Below is a small trained network, with its code and all its weights. Each question gives an input and a class and asks what happens when units are switched off, that is, made to give their printed mean instead of their output.

import numpy as np


def w(rows, s, z=0):
    codes = np.array(rows[::2]) - 128.0
    scale = np.full(codes.shape[1], s)
    scale[-1] = z or s
    return codes * scale


def f(y):
    return y / 2 * (1 + np.tanh(0.7978845608 * (y + 0.044715 * y**3)))


def log_softmax(a):
    a = a - a.max(-1, keepdims=True)
    return a - np.log(np.exp(a).sum(-1, keepdims=True))


def net(x, mask):
    res = np.array(x, float).reshape(1, 6) / 4 @ E
    y = f(res @ A[0][:, :-1].T + A[0][:, -1])
    res = res + np.where(mask, y, B[0][:, -1]) @ B[0][:, :-1]
    return log_softmax(res[-1] @ U[:, :-1].T + U[:, -1])


A, B = {}, {}
E = w([
[131,128,128,129],'x0',
[128,84,87,6],'x1',
[129,128,128,128],'x2',
[129,79,30,142],'x3',
[128,129,127,126],'x4',
[211,217,87,107],'x5',
],0.018)
A[0] = w([
[149,135,86,169,159],'n0',
[132,183,87,71,3],'n1',
[102,160,161,28,245],'n2',
[146,178,112,52,17],'n3',
[195,252,139,150,18],'n4',
[189,172,96,93,72],'n5',
],0.013,0.0043)
B[0] = w([
[165,132,48,219,172],'n0',
[71,146,112,211,180],'n1',
[140,56,187,119,229],'n2',
[45,136,176,151,191],'n3',
[85,176,82,4,248],'n4',
[88,163,89,234,202],'n5',
],0.011,0.016)
U = w([
[86,190,232,150,195],'0',
[91,97,54,3,205],'1',
[98,98,103,190,139],'2',
[201,170,57,136,12],'3',
[143,67,199,78,29],'4',
],0.017,0.011)

Each question gives the input, the list of numbers given to net, and the class t.
The units are the neurons (one row each of A and B). Each row of codes is followed by its name. A weight is (code - 128) times the scale printed after its matrix; where a second scale follows, it is the last column's (A, B and U).
mask holds one flag per neuron, in row order. A switched-off neuron (its flag False) gives its mean, the last column of its row in B, instead of its output. The means were averaged over made-up inputs and are rounded, as every weight is.
A unit's drop is (log p(t) with every unit on - log p(t) with that unit switched off) / (log p(t) with every unit on - log p(t) with every unit switched off).
The circuit of an input: a set's keep is (log p(t) with only the set's units on - log p(t) with every unit switched off) / (log p(t) with every unit on - log p(t) with every unit switched off). Starting from all 6 units, units are removed one at a time, each time the one whose removal leaves the highest keep (on an exact tie, the one counted first), for as long as the keep stays at least 0.8.
units of the circuit, in order: the units of the circuit, biggest drop first
unit that matters most: the unit with the biggest drop
top k neurons: the k neurons with the biggest drops, biggest first
drop of u: that unit's drop, to one decimal
input [-1,6,-2,-1,2,1], class 0: unit that matters most	n4
input [-3,-2,6,5,-5,2], class 3: top 2 neurons	n3, n2
input [-2,3,1,-1,0,-2], class 4: top 2 neurons	n4, n2
input [-2,0,6,1,-1,4], class 3: top 2 neurons	n5, n2
input [-3,7,7,-2,-6,0], class 4: units of the circuit, in order	n2, n4
input [-7,0,-2,8,-4,1], class 3: units of the circuit, in order	n3, n0
input [-5,-2,5,6,2,3], class 3: top 2 neurons	n3, n2
input [7,-1,1,-7,2,1], class 1: units of the circuit, in order	n4, n5
input [1,1,-4,-3,6,8], class 0: top 4 neurons	n5, n3, n1, n2
input [-8,1,5,-1,5,8], class 0: top 2 neurons	n5, n3
input [-4,4,4,0,3,2], class 0: units of the circuit, in order	n4, n3
input [6,-4,5,-3,-3,6], class 1: drop of n1	0.0
input [0,1,6,-6,-3,-8], class 4: drop of n2	0.1
input [6,-6,0,1,1,1], class 3: unit that matters most	n0
input [-4,3,-2,0,-1,-1], class 4: drop of n4	0.9
input [0,5,6,7,5,1], class 2: drop of n4	0.5
